Each row is shifted at random along 4 fixed directions that mean nothing.
Known rows, with every way that one mark hangs from another:
Q762[Q91 Q623 Q695]: [ 0.29  1.06 -0.15 -1.13  1.27 -1.81  0.59 -0.86 -0.37 -1.63 -1.62  0.82
  1.49 -1.86  1.83  1.00 -2.20  1.26 -0.27 -1.38 -1.31  0.59 -1.72 -0.40
 -0.28  2.15  0.81  0.80  1.14  0.27 -0.48 -0.30 -1.08 -1.17 -1.90 -0.84
  0.67 -2.00  0.33 -2.53  0.48]
Q782[Q345[Q623[Q91[Q733]] Q894[Q154]]]: [ 2.39  1.16  0.97  2.01 -3.35  2.83  1.07 -1.39  0.85 -3.79  0.03 -0.57
  1.64  0.37 -4.21  1.63 -0.84 -1.95 -4.49  1.55 -2.12 -1.66 -2.03 -0.90
  2.99  0.44  6.31 -0.89  3.59 -1.25  1.53 -2.52 -2.40  0.60  3.81  4.01
  2.08  1.72 -0.20 -0.17  0.50]
Q545[Q154[Q762[Q695]] Q733 Q894]: [-2.91 -1.94  2.80 -1.14  3.16 -1.10  0.26 -0.06 -0.93  0.62 -0.33  0.35
  0.34 -0.23  3.04 -0.69 -0.68 -0.69 -0.94 -1.10 -1.88 -2.62  1.36 -0.36
  0.47 -0.53  0.87  1.25 -0.02 -1.86 -0.85 -0.14  1.15 -1.07 -1.37 -0.16
  1.11 -2.08 -0.69  2.66 -1.13]
Q623[Q91 Q782[Q345]]: [-0.88  0.50  2.02  1.07 -1.51  4.37  0.13 -3.73  4.69 -2.47 -1.44  0.38
 -3.11  2.81 -1.70  3.31  0.55  1.54 -0.20  0.38 -2.84  3.17 -2.17 -1.42
  1.96 -0.71  1.75 -3.44  0.41 -2.21  3.18 -2.79 -0.29 -2.17  0.87  1.91
 -0.28  2.55  0.10 -5.42 -0.23]
Q782[Q345[Q91[Q733[Q545[Q154]]] Q623 Q894]]: [ 1.42  1.02  1.44 -0.23 -1.96  0.93  1.00 -2.42  2.49 -0.94  0.16 -0.80
  1.34  0.10 -3.03  0.31 -0.62 -1.07 -3.21  1.67 -2.08 -1.49 -0.50 -0.69
  2.83  0.47  3.91 -0.61  2.43 -2.31  1.88 -2.26 -2.92  0.87  1.02  3.32
  0.68  0.61 -0.16  0.20 -0.59]
Q782[Q345[Q91[Q733] Q623 Q894[Q154[Q762]]]]: [-0.62 -1.26  1.49  0.56  0.03  0.68 -0.15  0.56  1.78 -1.31  0.45  0.05
 -0.05  2.08 -1.93 -0.17 -0.33  0.04 -2.09 -0.20 -2.00 -1.10 -0.10  1.04
  0.95  0.02  1.90  0.00 -0.16 -0.02  0.01 -1.94 -0.91  1.09 -2.55  0.91
  0.24 -1.12  0.12 -2.33  0.67]
Q894[Q154[Q762[Q782]] Q623[Q91[Q733]]]: [-0.24 -0.04  1.74 -0.49 -0.59 -1.10  0.92 -1.02 -1.26 -1.32 -1.35  0.80
  0.31  0.56  1.32  1.57 -1.25 -0.99 -1.10 -1.23 -2.10 -1.22 -1.15 -0.91
  1.92  1.03  2.03  0.07 -0.03 -0.99  0.73 -0.80 -0.74 -2.87  1.40  1.50
  1.35 -0.42 -1.00 -0.70 -0.64]
Q154[Q762[Q91 Q782[Q345]] Q894[Q623]]: [-1.47 -0.63  0.50  0.57  1.23  1.02 -0.31  1.69  0.01 -2.49 -0.78  2.21
 -2.07  2.16 -0.17  1.16 -1.61  0.49 -1.83 -1.47 -1.31 -1.13 -1.33 -0.90
 -0.05  0.09  1.78 -0.35 -0.65 -0.88  0.46 -3.33  1.03 -0.67 -0.91  0.21
  0.15 -1.41 -0.80 -3.28 -1.07]
Q782[Q345[Q623 Q894[Q154[Q762]]]]: [ 1.07 -0.83 -0.39  0.71  1.29 -0.46 -1.12  1.06 -0.98 -1.22  0.16  0.26
  1.86  0.00 -0.76 -0.87 -1.67 -0.32 -1.91 -0.73 -0.90 -2.48  0.29  0.69
  0.93  0.56  1.83  0.91 -0.46  0.66 -1.05 -0.80 -0.18  0.32 -1.04  0.75
  0.77 -1.49  0.20 -2.00  0.34]
Q345[Q91 Q623 Q782 Q894]: [ 0.37 -0.92 -0.12 -0.41  2.54 -2.27 -2.04  0.08  0.94  0.63  1.11 -0.75
  1.58  1.53 -0.23 -1.33  0.87  2.03 -0.14 -1.94 -0.04  0.82  1.27  2.68
 -0.92  1.43 -1.26 -1.04 -0.13  1.65 -0.90  1.83 -0.70  0.96 -5.63 -2.44
  0.33 -1.58  1.16 -4.92  3.76]
Q545[Q91[Q733 Q894[Q623]] Q154]: [-0.61  0.37  2.18 -1.15 -1.17 -2.02  0.86 -1.87 -0.71  0.37 -0.20 -0.16
  0.69 -0.46  1.69  0.28 -0.20 -0.81  0.02  0.63 -1.24 -1.94  0.24 -0.39
  1.36  1.39  1.29  0.85  0.88 -1.20  0.06  0.38 -2.09 -1.30 -0.21  1.74
  1.37  0.56 -0.86  3.23 -1.58]
Q695[Q345[Q91[Q733] Q623 Q782 Q894[Q154]]]: [ 1.58 -0.41  0.20  1.52 -0.55 -0.17 -0.01  2.33  0.34 -1.61  1.40 -0.56
  2.32  2.35 -2.68 -1.43  0.31 -0.29 -2.60 -0.49  0.03 -0.11 -0.10  1.37
  0.25  1.32  2.32 -0.54 -0.23  1.66 -0.07  0.01 -1.09  1.87 -1.25 -1.25
  1.78 -0.23  1.26 -2.74  4.27]
Q894[Q154[Q762] Q623[Q782[Q345[Q91]]]]: [-2.03 -1.93  1.98  0.75  1.01  1.60 -0.72  0.89  2.33 -0.99  0.30  1.23
 -2.82  4.41 -1.12  0.74  0.08  1.45 -0.27 -1.50 -1.04  0.13 -0.13  1.26
  0.50 -1.37 -0.98 -1.30 -3.84  0.44  0.41 -3.06  1.87 -0.72 -3.18 -0.19
 -0.95 -1.27 -0.52 -6.26 -0.43]
Q733[Q91[Q894[Q154 Q623]] Q545[Q782[Q345]]]: [ 0.46 -0.90  2.01  0.74  0.66 -2.17  0.35  0.04  0.78  1.29  0.31 -0.58
 -1.70  1.09  2.25 -0.53  0.79  1.40  1.73 -0.38  0.67  1.02  0.20  0.96
 -0.40  0.63 -3.25  0.88 -3.68  1.45 -1.35  0.00  0.10 -1.01 -3.90 -1.81
  0.01 -2.10  1.45 -3.35 -0.58]
Q733[Q545[Q154[Q762] Q894]]: [-2.59 -2.36  4.46 -0.98  2.67  0.19  0.73 -0.64  2.16  1.70 -0.81 -0.83
 -2.97  1.71  1.91 -0.94  0.21  0.18  0.53  0.09 -1.56 -0.48  2.21  1.12
  0.89 -1.35 -2.83 -0.15 -1.99 -1.68  0.45 -1.30  1.88 -0.61 -2.70 -0.48
 -0.17 -2.03 -0.21  1.19 -1.12]
Q894[Q154[Q762[Q695]]]: [ 0.31 -1.53  0.58 -0.37  1.98 -1.81  0.23 -0.58 -1.15 -1.50 -2.18  0.66
  1.69 -1.46  3.26  0.25 -1.97  0.01  0.99 -0.99 -2.08  1.13 -0.95 -1.64
  1.02  0.49  0.59  0.97 -0.72  0.24 -0.68 -0.01 -0.49 -2.82  0.20 -0.79
  1.57 -1.03  1.13 -1.55  0.60]
Q623[Q782[Q345[Q91[Q733[Q545]] Q894]]]: [-0.37 -0.16 -0.17 -0.02  1.39 -2.56  0.36  0.57  1.76  2.07  1.11 -1.05
  0.62  0.21 -0.25 -1.72  1.37  2.24 -0.47 -0.88  0.99  0.15  0.12  1.33
 -0.87  1.45 -0.91  0.28 -1.57  1.02 -0.98  1.52 -0.38  0.52 -4.33 -2.15
  0.12 -1.47  0.24 -3.76  0.38]
Q345[Q623[Q91[Q733 Q894[Q154[Q762]]]] Q782]: [-1.59 -0.73  5.83 -2.21  0.23  1.43 -0.04 -6.11  4.20 -1.29 -3.31 -0.33
 -3.10  2.36  2.65  2.44 -0.66  0.77  1.92 -0.85 -5.66  2.80 -0.66  0.21
  2.25  0.71  0.59 -2.77 -0.15 -2.72  3.44 -0.70 -2.82 -4.49 -2.39  2.70
 -0.31  1.24  1.12 -3.02  0.58]
Q894[Q154[Q762] Q623[Q91[Q733]]]: [-1.17 -0.01  3.26 -2.05 -1.89  1.02  0.67 -3.93  0.23 -1.02 -1.68  1.36
 -0.71  0.81  0.60  2.26 -1.86 -1.60 -0.67 -0.17 -3.93 -1.47 -1.18 -1.28
  3.03 -0.02  2.86 -0.73  1.39 -2.99  1.92 -2.27 -1.95 -3.25  2.02  4.34
  0.20  0.85 -1.25  0.84 -2.38]
Q623[Q91[Q733[Q545] Q894[Q154]] Q782[Q345]]: [ 0.46 -0.99  0.90  2.33  1.93 -3.24  2.32  2.96  0.16  2.03  1.09 -2.06
 -0.46  0.02  0.95 -2.16  1.90  1.95 -0.05 -1.14  2.60 -0.05  0.33  2.86
 -1.18  1.46 -1.93  1.23 -3.22  3.04 -2.23  2.30  1.94 -0.03 -3.59 -3.64
  0.97 -2.65  0.24 -3.19  0.91]
Q154[Q762[Q782] Q894]: [-1.47 -0.86 -1.08 -1.38  4.71 -4.43 -1.18  2.53 -4.46  2.20 -0.38  1.48
  1.61 -1.71  3.97 -2.40 -1.83  0.87 -0.33 -3.56  0.52 -3.69  1.43  0.59
 -1.49  1.96 -0.09  1.96 -1.38  0.52 -2.52  2.36  1.30 -1.78 -2.64 -2.06
  0.12 -3.53 -0.77 -0.14 -0.76]
Q695[Q623[Q91] Q894[Q154]]: [-0.34  0.14  0.60  0.11  0.31 -0.48 -0.88  0.57 -1.76  0.82  0.27  1.26
  1.44  0.53 -1.24 -1.33 -0.39  0.17 -2.14 -2.01 -1.67 -2.96  1.24  2.83
  0.25  1.34  1.17 -0.09  1.71  0.91 -1.20 -0.30  0.31 -0.17 -0.40  1.15
  0.75 -1.28 -1.27 -1.55  0.55]
Q345[Q91 Q623 Q894[Q154]]: [-0.53 -0.65  3.30 -0.42  0.16  1.95 -0.61 -1.90  3.33 -1.61 -0.72 -0.18
 -1.22  2.23 -2.21  0.71  0.23 -0.12 -1.67 -0.44 -2.70 -0.01  0.28  1.99
  1.64 -0.52  0.73 -1.92  1.03 -0.67  1.58 -2.57 -1.84  0.47 -2.33  2.26
 -0.20 -0.19  0.30 -3.10  1.04]
Q733[Q91[Q894[Q154[Q762[Q623]]]] Q545[Q782]]: [-1.52 -0.36  3.73 -1.58  2.94 -2.52  0.22  0.86 -0.63  2.90  0.23 -0.42
 -3.33  1.07  3.40 -2.00 -0.88  0.73  0.36 -2.16  0.20 -3.17  1.71  3.02
 -0.69  0.37 -3.23  1.85 -3.83  0.12 -1.51  0.17  1.59 -1.20 -5.37 -1.35
 -1.08 -4.80  0.09 -0.10 -1.86]
Q91[Q733[Q545[Q782]] Q894[Q623]]: [-1.86  2.02  3.03 -2.50 -0.03 -1.09  0.62 -0.69 -0.57  2.84  0.64 -1.06
 -2.32  0.47  1.09 -1.22 -0.56 -0.70 -0.34 -0.88 -0.01 -4.00  1.56  2.06
 -1.45  0.48 -0.96  1.34 -3.32 -1.08 -0.43  0.32 -0.79 -0.82 -2.52  1.76
 -1.34 -1.16 -1.47  2.13 -3.52]
Q695[Q345 Q623[Q91[Q733 Q894[Q154[Q762]]] Q782]]: [-0.54  0.31  1.15 -1.57  0.35 -2.15  0.12 -2.07 -1.25  0.97 -1.79  1.47
  1.32 -0.46  3.58 -0.44 -2.34  1.07  1.27 -2.10 -2.78 -0.42 -0.85 -0.41
  1.23  3.45  1.55  0.18 -0.63 -0.24 -0.52  1.26 -0.95 -3.82 -1.09  0.39
  1.07 -0.42 -0.04 -2.82  0.49]
Q623[Q91[Q733[Q545] Q894[Q154[Q762]]] Q782[Q345]]: [-2.22  0.94  4.52 -0.51 -0.09  2.67  1.61 -1.69  2.79  0.28 -1.12 -0.19
 -4.55  1.90 -0.59  0.25 -0.64 -0.09 -1.83 -0.53 -2.38 -2.71 -0.56  1.04
  2.05 -0.92  2.30 -1.00 -1.75 -3.15  2.32 -2.40 -0.17 -2.73  0.27  3.59
 -1.16 -0.08 -1.25 -0.51 -3.64]
Q782[Q345[Q91[Q733 Q894[Q154]] Q623]]: [ 0.76 -1.34  2.74  1.10 -1.57  0.83  1.21 -2.80  4.64 -2.42 -1.93 -0.81
 -0.92  1.39  0.29  2.18  0.52  1.12  1.57  1.14 -2.95  4.72 -1.98 -0.77
  1.08  1.17  0.27 -1.43 -0.19  0.59  1.44 -1.48 -2.90 -0.62 -2.50  0.67
  0.76  1.05  2.16 -4.49  1.85]
Q91[Q733 Q894[Q623[Q782]]]: [-1.71  2.36  2.01 -2.27  0.20 -0.68 -0.29 -0.47 -1.21  1.34  0.49 -0.12
 -1.11 -0.15  0.56 -1.01 -1.05 -0.03 -0.76 -1.40  0.04 -4.73  0.85  2.60
 -0.93  1.16  1.04  0.64 -2.18 -1.13 -0.17  0.85 -0.82 -1.43 -1.91  2.71
 -1.26 -0.49 -2.09  1.51 -3.18]
Q623[Q91[Q733[Q545[Q154]] Q894] Q782[Q345]]: [ 1.71 -0.21  1.41  2.47 -0.68 -0.77  2.77 -0.16  1.81 -0.55  0.13 -2.15
 -0.40  0.02 -0.11  0.18  1.21  0.59 -0.68  1.35  0.48  1.31 -1.19 -0.51
  1.34  0.92  1.21 -0.29 -0.40  0.17  0.36  0.18  0.69 -0.69  0.64 -1.06
  2.45  0.29  0.32 -1.53  0.70]
Q695[Q345 Q894[Q154]]: [-1.17 -1.05  0.98  1.58  0.94  0.72 -0.19  3.53  0.40 -0.09  0.23  0.79
 -0.64  2.13 -1.40 -1.95  0.65  0.44 -0.76 -1.14 -0.46 -0.50  1.26  2.80
 -1.34  0.38 -1.13  0.21 -2.13  1.83 -0.89 -1.09  1.31  0.93 -1.80 -1.36
  0.54 -0.80  0.17 -2.28  1.32]
Q623[Q91 Q782[Q345[Q894]]]: [ 1.66  0.86 -1.45  2.72 -0.64  1.25 -0.23  0.86 -0.03 -2.21  1.17 -0.32
  1.27  0.43 -3.16  0.33  0.15  0.30 -3.45  0.11  0.42 -1.36 -1.59 -0.39
  1.20  0.44  3.98 -0.99  1.78  0.02 -0.22 -0.73  0.55  0.45  1.82  0.39
  2.31  0.81 -0.37 -3.03  0.96]
Q91[Q733[Q545[Q154[Q894[Q623]] Q782]]]: [ 0.67 -2.16  3.52  0.36 -0.52 -1.10  2.07 -0.84  0.50 -0.61 -0.07 -1.68
 -0.76  1.61  1.49  0.73  0.53 -1.27  0.39  1.12 -0.48  1.82  0.22 -1.62
 -0.10 -0.08 -1.07  0.22 -1.93  0.50  0.13 -1.05  0.97 -0.31 -0.38 -1.48
  2.50 -0.17  0.36 -0.17  0.69]
Q894[Q154[Q762[Q91 Q695]] Q623[Q782[Q345]]]: [-2.51 -0.09  1.72 -1.55  2.33  0.16 -0.85 -1.35  0.70 -1.69 -2.17  2.57
 -0.99  0.66  1.91  1.36 -2.26  1.93 -0.23 -2.57 -3.00 -0.79 -1.16 -0.23
  1.20  0.39  1.16 -0.26 -2.61 -1.33  0.77 -2.34 -0.40 -4.00 -1.99  1.26
 -1.03 -1.55 -0.72 -5.68 -2.31]
Q154[Q762[Q623[Q782] Q695[Q345[Q894]]]]: [ 1.00  1.93 -0.70 -0.93  1.57 -0.42 -0.75 -0.11 -1.67 -2.62 -1.17  0.92
  2.42 -0.90  0.83 -0.47 -4.58  0.07 -1.65 -1.89 -1.90 -2.08 -1.76 -0.85
  0.12  2.34  3.43  0.77 -0.45 -0.67 -0.70 -0.72 -0.31 -1.87 -0.43  0.17
  2.06 -0.85  0.17 -3.00  0.62]
Q733[Q91[Q894[Q154[Q762]]] Q545]: [ 3.71 -1.12  0.64  1.06 -0.54 -1.89  1.45  0.47 -1.69 -0.75 -0.23 -0.58
  0.55 -1.52  1.71 -0.93 -1.24 -2.05 -0.61  1.56  0.67 -0.82 -1.83 -2.02
  3.00  0.13  1.97  1.26  1.68 -0.62 -0.33 -0.51 -0.55 -0.74  3.21  0.17
  2.74 -0.99  1.57  3.30  0.18]
Q762[Q91 Q623 Q695 Q782 Q894]: [-0.09  2.97  0.06 -1.45  2.38 -0.85  0.39  0.85 -1.22 -3.06 -2.39  1.71
  0.78 -2.33  0.79  0.64 -3.34  0.41 -3.26 -2.98 -1.69 -2.59 -2.03  0.07
 -0.19  2.67  3.07  0.73  1.28 -0.52  0.02 -1.13 -1.47 -2.06 -0.54  0.60
  0.87 -2.55 -0.64 -1.88 -0.78]

Rows:
[ 2.12 -3.24  0.22  0.75  0.41 -1.56  1.09 -0.09 -0.42 -2.46 -0.69  0.17
  1.80 -0.82  2.05  1.20 -0.23 -2.36 -0.25  0.95 -0.99  1.68 -1.80 -4.19
  2.10  0.22  1.82  0.52  2.34  0.17 -0.09 -0.55  0.62 -0.67  2.63 -1.39
  4.39  0.31  0.98  1.32  1.75]  Q545[Q154[Q762[Q894]] Q733]
[-0.47 -1.38  2.39  0.72 -0.85  2.24 -1.14 -0.62  3.42 -2.36 -1.00  1.47
 -0.98  4.79 -1.84  0.82  0.38  0.79  0.29 -0.90 -3.25  3.23 -0.59  0.76
  0.32  0.31 -0.34 -2.92 -1.36  0.53  1.83 -2.87 -1.12 -0.90 -1.71  0.15
  1.12  1.55  1.45 -6.54  2.79]  Q695[Q345[Q91 Q782] Q894[Q154 Q623]]
[-2.19  0.28  0.66  0.80 -0.32  0.31 -0.17  0.53 -0.03  1.30  1.64  0.14
 -1.64  1.87  0.36  0.20  1.53 -0.19 -1.62 -0.59  0.35 -2.58  0.06 -1.15
 -0.52 -0.26  1.63  0.67 -0.70 -0.75 -0.45 -0.09  0.04  0.43 -0.79  0.08
  0.31  0.29 -0.58  0.70 -1.83]  Q545[Q91[Q894] Q733 Q782[Q345]]
[ 2.77  2.21 -1.52 -1.17 -2.45 -3.28  1.03 -1.48 -5.09  1.55  1.29 -0.13
  4.32 -2.64  0.52  0.05 -1.98 -2.43 -2.82  0.07  0.82 -4.44 -1.18 -2.91
  1.80  2.19  4.49  1.75  2.11 -1.22 -1.08  1.16 -1.77 -1.34  4.63  1.91
  2.33 -0.01 -1.45  3.19 -1.74]  Q894[Q623[Q91[Q733[Q545[Q782]]]]]
[-0.23 -1.44  0.96 -0.31  2.66 -0.21  0.15  0.17  0.87 -2.69 -1.92  0.40
 -0.68 -0.22  2.08  0.38 -1.77  0.35  0.99 -0.96 -2.32  2.46 -1.39 -1.02
 -0.36  0.29 -0.28  0.24 -0.25  0.34 -0.77 -0.93  0.28 -1.76 -1.68 -1.99
  1.79 -0.89  1.27 -2.30  1.41]  Q154[Q762[Q695 Q894]]
[ 1.31 -1.74  0.53  2.28 -1.42 -1.05  1.03  0.01 -0.08 -1.06  1.03 -1.53
 -0.17  1.47  1.67  1.48  2.21 -1.39 -0.16  1.18  0.88  2.00 -1.79 -3.69
  0.35  0.16  1.09  0.26  1.04  0.90 -0.44  0.47  0.16  0.82  1.26 -2.41
  4.10  1.50  1.27  0.69  2.23]  Q545[Q91[Q894] Q733 Q782]
[ 1.07  1.59 -0.71  0.76 -0.86  1.82  0.58  1.89 -0.47 -4.20 -0.56  1.29
 -0.09  0.18 -2.12  1.33 -2.32 -1.32 -4.74 -0.12 -1.37 -2.61 -2.82 -2.27
  1.74  1.26  6.11  0.28  1.86 -1.64  1.37 -2.89 -1.07  0.00  3.13  1.88
  1.37 -0.31 -0.82  0.28 -0.41]  Q154[Q762[Q91[Q733] Q782[Q345[Q623]] Q894]]
[-0.59  0.57  1.32 -0.96 -1.91 -0.29 -0.28 -4.74  0.66 -0.24 -1.00  0.43
  1.71  0.23  1.77  2.49 -0.26  0.39 -0.38  0.72 -3.22  0.37 -0.44 -3.90
  2.69  1.73  3.10 -0.30  0.54 -2.36  1.79 -0.18 -3.02 -2.56  1.19  1.94
  0.73  1.83 -0.02 -0.56 -1.00]  Q545[Q91[Q733] Q154 Q782[Q345[Q623]]]
[ 1.57 -0.28  0.16  1.03  1.01 -1.29  0.67  2.17 -1.96 -2.23 -1.09  0.10
  0.82  0.20  1.11  0.34 -2.02 -0.81 -1.49 -1.44  0.01 -1.30 -0.91 -0.41
  0.42  0.94  0.65  1.06 -1.77  1.43 -0.40 -0.67  1.33 -0.86  0.53 -0.87
  1.81 -2.19  0.10 -1.50  0.85]  Q894[Q154[Q762[Q623 Q782]]]
[ 1.12  1.25  1.75  1.13 -0.48  0.37  0.77  1.72 -1.71 -0.69  1.49 -1.29
  0.35  0.97 -2.17 -1.24 -0.14 -1.33 -3.83 -0.77  0.52 -4.28  0.53  2.88
  0.70  0.57  3.86 -0.08  0.55  0.08  0.08  0.55 -0.37  0.46  0.92  1.67
  0.79 -0.73 -0.74  1.68  0.99]  Q345[Q623[Q91[Q733 Q894[Q154]]] Q782]
[ 1.96 -0.67  2.11  1.23 -2.11 -1.49  2.31  0.20  0.29 -0.74  0.92 -2.05
  0.05  1.03 -0.11  0.39  0.65 -1.75 -0.98  1.89  0.33  0.22 -0.71 -1.48
  0.97  0.22  0.78  0.49 -0.82  0.46 -0.23 -1.18 -0.34  0.70  0.84 -0.50
  3.28  0.06  0.33  0.81  0.79]  Q345[Q91[Q733[Q545[Q154 Q782]] Q894[Q623]]]
[-4.12 -1.08  4.28  0.03  0.45  0.54  0.22 -1.17  1.55  1.11 -0.23  0.16
 -2.10  2.85  1.05  1.06  1.22  1.78 -0.03 -1.38 -2.24 -0.45  1.29  1.57
 -0.76  0.42 -1.66 -0.39 -3.31  0.08 -0.65 -0.68  0.35 -1.53 -4.43  0.16
 -0.57 -1.30 -0.73 -3.37 -1.46]  Q545[Q782[Q345] Q894[Q154 Q623[Q91[Q733]]]]
[-0.51 -1.24  1.38  0.54  1.82 -1.29 -0.84  2.13  0.10 -0.18  1.36 -0.19
  0.07  2.10 -1.46 -1.24  0.99  0.74 -1.69 -1.96  0.92 -1.91  1.00  3.46
 -0.34  0.01 -1.08 -0.41 -2.05  2.15 -1.33 -0.45  1.07  0.77 -3.90 -1.03
  0.79 -2.07 -0.68 -4.40  1.12]  Q345[Q91 Q894[Q154 Q623[Q782]]]
[-1.36 -0.75  6.11  0.98 -1.97  2.93  2.43  0.26  4.37 -1.13  0.40 -2.09
 -5.91  5.15 -2.17  0.92  1.81 -1.29 -0.96  0.99 -0.94  0.82 -0.06  1.78
 -0.14 -2.29 -1.55 -1.18 -3.54  0.01  1.59 -3.89  0.31  1.08 -1.99  0.84
  0.23 -0.01  0.02 -1.29 -0.33]  Q345[Q91[Q733[Q545[Q782]] Q894[Q154 Q623]]]
[ 1.29 -2.00  1.23 -0.72  0.70 -2.77  1.91 -0.31 -2.12  0.50 -0.60 -0.37
  1.84 -1.80  2.58 -1.01 -1.57 -1.98 -0.60  0.90 -0.60 -1.27 -0.13 -2.69
  1.64  0.64  2.05  1.55  1.10 -1.16 -0.28  0.17  0.18 -1.11  2.21 -0.19
  2.51 -0.97  0.02  3.95 -0.56]  Q91[Q733[Q545[Q154[Q762 Q894]]]]
[-2.22  0.74  2.47 -2.33  1.67 -0.67 -0.51 -1.68 -0.82  3.31 -0.38 -0.24
 -0.72 -0.45  2.14 -1.06 -0.58  0.08 -0.86 -1.12 -0.72 -3.43  1.81  0.01
  0.06  0.34 -0.50  0.42 -1.69 -2.01 -0.21  0.56 -0.47 -1.52 -1.07  1.25
 -0.79 -1.38 -0.71  1.71 -2.87]  Q733[Q545[Q782 Q894]]
[ 1.06 -0.78 -1.42  0.50 -0.04 -2.32 -0.49 -2.31 -0.85  0.91  0.86  0.09
  2.75 -0.06  1.83  1.78  0.55  0.81  0.00 -1.08 -0.36  1.22 -0.96 -2.58
  0.37  2.12  1.32  0.14  1.14  0.59 -1.02  1.47 -0.41 -0.69 -1.02 -1.56
  1.38 -0.23  0.46 -4.10  1.54]  Q545[Q733 Q782[Q345[Q623[Q91]]]]
[-2.61 -2.40  3.35 -1.67  1.46 -1.49 -0.92 -1.86 -1.46  2.00 -0.14  1.26
 -0.49  0.54  4.54  0.25  0.40 -0.64 -0.37 -1.07 -1.69 -2.39  0.62 -2.14
  1.84 -0.11  0.74  0.72  0.03 -2.34 -0.22  0.42 -0.08 -2.31 -0.62  0.49
  0.76 -1.74  0.15  2.55 -1.78]  Q545[Q733[Q91] Q782 Q894[Q154[Q762]]]
[ 0.03 -2.27  2.23 -0.15  1.77  0.05  0.35 -1.08  1.57 -2.92 -1.87  0.60
 -2.02  1.75  2.30  2.07 -1.44  1.14  0.50 -0.93 -1.68  2.80 -2.31 -1.69
  0.31  0.93  0.06 -1.24  0.06  0.09  0.90 -2.02  1.66 -1.37 -2.31 -1.92
  1.92 -1.32  0.65 -4.63  1.73]  Q154[Q762[Q91 Q623[Q782]] Q894]
[ 0.22  0.94  1.71 -0.20 -0.50 -0.15  0.37  0.24 -1.36 -3.20 -0.99  0.95
  1.54 -0.48 -0.56  0.57 -1.23 -0.67 -3.23 -0.92 -1.96 -2.37 -1.70  0.00
  1.01  1.49  4.42  0.23  0.62 -0.52  0.64 -1.63 -1.58 -1.90  2.08  2.14
  2.41  0.09 -1.19 -0.95 -0.55]  Q762[Q91[Q733] Q695[Q894[Q154 Q623[Q782]]]]
[ 1.59 -1.63  2.35  0.95 -0.99 -0.65  1.10 -2.34 -0.46 -0.53 -1.26 -1.02
  1.21  0.11  2.24  1.26  0.32 -1.47 -1.07  1.32 -0.87  0.93 -1.28 -4.60
  3.14  0.35  1.51 -0.30  0.79 -0.72  0.69 -0.55 -1.36 -1.55  3.62 -0.04
  3.83  0.97  1.44  1.16  0.59]  Q733[Q545[Q91 Q782 Q894[Q154]]]
[ 1.05 -1.35  0.63  0.02  0.88 -3.27  1.01 -0.19 -0.40  2.08  0.20 -0.72
  3.17 -1.16  1.21 -1.36 -0.25  0.88 -0.72 -0.31  0.24 -0.64  0.27  0.11
  0.71  2.35  0.13  1.18 -0.25  1.14 -1.54  1.20 -1.63  0.52 -2.55 -0.85
  0.62 -2.50  0.88 -1.09  0.65]  Q782[Q345[Q91[Q733[Q545[Q894[Q154]]]] Q623]]
[-1.86 -2.55  1.99 -0.76  1.90 -1.51  0.09  0.06 -1.39  1.42  0.37  0.31
  0.76 -0.09  2.61 -0.59  0.09 -1.30 -0.95 -0.26 -0.78 -2.90  1.40 -1.09
  1.18 -0.35  0.77  1.07  0.59 -1.51 -0.67  0.27  1.35 -0.28 -0.18  0.06
  1.49 -1.53 -0.80  3.72 -1.06]  Q545[Q154[Q762] Q733 Q894]
